Below are the code and all the weights of a small trained network. Each question names an input and a class and asks about switching units off, where a switched-off unit gives its printed mean instead of its output.

import numpy as np


def w(rows, s, z=0):
    codes = np.array(rows[::2]) - 128.0
    scale = np.full(codes.shape[1], s)
    scale[-1] = z or s
    return codes * scale


def norm(h):
    return h / np.sqrt((h * h).mean(-1, keepdims=True) + 1e-5)


def f(y):
    return np.maximum(y, 0)


def log_softmax(a):
    a = a - a.max(-1, keepdims=True)
    return a - np.log(np.exp(a).sum(-1, keepdims=True))


def net(x, mask):
    res = np.array(x, float).reshape(1, 4) / 4 @ E
    u = 0
    for l in range(2):
        y = f(norm(res) @ A[l][:, :-1].T + A[l][:, -1])
        res = res + np.where(mask[u : u + 14], y, B[l][:, -1]) @ B[l][:, :-1]
        u += 14
    return log_softmax(norm(res)[-1] @ U[:, :-1].T + U[:, -1])


A, B = {}, {}
E = w([
[213,101,117,92,118,1],'x0',
[150,187,189,51,82,144],'x1',
[70,55,177,111,76,103],'x2',
[136,69,171,71,253,143],'x3',
],0.008)
A[0] = w([
[118,172,145,77,74,159,78],'0.n1',
[74,164,141,143,137,174,47],'0.n2',
[185,100,145,99,183,170,31],'0.n3',
[99,102,66,191,106,97,105],'0.n4',
[139,186,71,141,104,126,86],'0.n5',
[97,59,178,102,74,95,13],'0.n6',
[80,117,168,178,9,110,125],'0.n7',
[81,172,138,117,119,162,62],'0.n8',
[160,112,136,119,113,107,59],'0.n9',
[128,149,181,65,98,122,148],'0.n10',
[115,92,89,116,171,136,101],'0.n11',
[107,134,130,131,100,67,96],'0.n12',
[163,177,179,108,98,137,3],'0.n13',
[130,55,198,95,170,154,135],'0.n14',
],0.011,0.0051)
B[0] = w([
[119,164,228,224,180,100,177],'0.n1',
[51,104,62,24,167,104,176],'0.n2',
[241,108,142,114,175,186,186],'0.n3',
[119,154,240,238,159,83,207],'0.n4',
[241,84,109,51,126,227,187],'0.n5',
[13,2,103,115,78,159,177],'0.n6',
[225,43,158,62,97,197,236],'0.n7',
[37,113,55,152,86,160,165],'0.n8',
[94,123,128,60,101,70,148],'0.n9',
[63,146,187,243,151,48,207],'0.n10',
[164,125,182,177,87,147,182],'0.n11',
[115,85,65,75,129,153,168],'0.n12',
[123,170,185,188,147,54,151],'0.n13',
[213,80,170,124,45,180,254],'0.n14',
],0.0061)
A[1] = w([
[135,64,94,187,179,134,143],'1.n1',
[182,172,107,136,155,105,211],'1.n2',
[100,93,164,118,144,165,221],'1.n3',
[153,207,61,117,168,127,50],'1.n4',
[177,83,133,106,138,55,168],'1.n5',
[153,140,112,122,59,118,4],'1.n6',
[195,160,82,146,158,143,37],'1.n7',
[144,145,64,177,54,128,156],'1.n8',
[125,100,158,128,94,68,17],'1.n9',
[109,153,182,36,143,123,170],'1.n10',
[143,139,82,91,119,49,90],'1.n11',
[164,246,125,112,182,164,66],'1.n12',
[53,127,127,147,125,188,190],'1.n13',
[141,177,157,129,57,132,94],'1.n14',
],0.013,0.003)
B[1] = w([
[110,188,185,152,106,67,221],'1.n1',
[66,70,137,146,96,139,203],'1.n2',
[158,146,82,112,136,119,239],'1.n3',
[68,10,122,129,50,91,166],'1.n4',
[118,221,86,118,134,201,254],'1.n5',
[151,136,144,125,170,160,153],'1.n6',
[123,62,109,100,68,132,190],'1.n7',
[202,145,200,82,232,152,182],'1.n8',
[95,112,100,138,141,139,186],'1.n9',
[149,149,112,220,141,83,181],'1.n10',
[33,185,69,85,169,164,161],'1.n11',
[96,80,158,121,80,93,198],'1.n12',
[136,162,79,86,126,94,211],'1.n13',
[163,114,110,163,206,93,170],'1.n14',
],0.011,0.0077)
U = w([
[94,39,115,90,12,123,180],'0',
[250,129,151,101,178,200,195],'1',
[55,247,22,52,125,169,108],'2',
[114,208,196,239,138,37,1],'3',
],0.021,0.0015)

Each question gives the input, the list of numbers given to net, and the class t.
The units are the neurons (one row each of A and B). Each row of codes is followed by its name. A weight is (code - 128) times the scale printed after its matrix; where a second scale follows, it is the last column's (A, B and U).
mask holds one flag per neuron, layer by layer. A switched-off neuron (its flag False) gives its mean, the last column of its row in B, instead of its output. The means were averaged over made-up inputs and are rounded, as every weight is.
A unit's drop is (log p(t) with every unit on - log p(t) with that unit switched off) / (log p(t) with every unit on - log p(t) with every unit switched off).
The circuit of an input: a set's keep is (log p(t) with only the set's units on - log p(t) with every unit switched off) / (log p(t) with every unit on - log p(t) with every unit switched off). Starting from the 12 units with the biggest drops (on a tie, the unit counted first), units are removed one at a time, each time the one whose removal leaves the highest keep (on an exact tie, the one counted first), for as long as the keep stays at least 0.8.
circuit, biggest first: the units of the circuit, biggest drop first
k most important neurons: the k neurons with the biggest drops, biggest first
top k neurons in layer l: the k neurons of layer l with the biggest drops, biggest first
input [4,5,-5,-2], class 0: circuit, biggest first : (1.n2)
input [-1,-3,-3,0], class 0: 4 most important neurons : (0.n6; 0.n10; 1.n7; 0.n5)
input [7,-2,6,-4], class 2: top 2 neurons in layer 1 : (1.n5; 1.n11)
input [8,5,0,7], class 2: 3 most important neurons : (1.n5; 0.n7; 1.n11)
input [7,-6,3,-3], class 2: 2 most important neurons : (1.n5; 1.n11)
input [5,-6,4,5], class 3: 3 most important neurons : (1.n1; 0.n7; 0.n5)
input [-8,7,-6,6], class 2: top 2 neurons in layer 1 : (1.n13; 1.n1)
input [0,-5,-5,-5], class 0: 3 most important neurons : (0.n5; 0.n14; 1.n7)
input [-8,7,-8,1], class 0: circuit, biggest first : (1.n12; 1.n5)
input [-4,-6,-3,-5], class 3: top 3 neurons in layer 1 : (1.n1; 1.n5; 1.n3)
input [-7,-8,-1,4], class 3: top 2 neurons in layer 1 : (1.n1; 1.n5)
input [8,0,7,3], class 2: 2 most important neurons : (1.n5; 1.n11)
input [-1,-7,-6,6], class 3: 4 most important neurons : (1.n1; 0.n7; 0.n11; 0.n5)
input [-2,-7,-3,5], class 3: 2 most important neurons : (1.n1; 0.n7)
input [7,4,1,-8], class 1: circuit, biggest first : (1.n8)
input [4,4,-4,2], class 0: 3 most important neurons : (1.n2; 1.n12; 0.n6)
input [0,2,-2,-3], class 1: top 2 neurons in layer 0 : (0.n5; 0.n7)
input [0,-4,0,3], class 3: 4 most important neurons : (1.n1; 0.n7; 0.n5; 1.n8)
input [8,6,4,6], class 2: 2 most important neurons : (1.n5; 0.n7)
input [7,5,-7,4], class 0: top 2 neurons in layer 1 : (1.n4; 1.n2)
input [3,-2,-2,2], class 2: circuit, biggest first : (1.n5)
input [2,4,-3,-2], class 3: top 3 neurons in layer 0 : (0.n10; 0.n13; 0.n1)
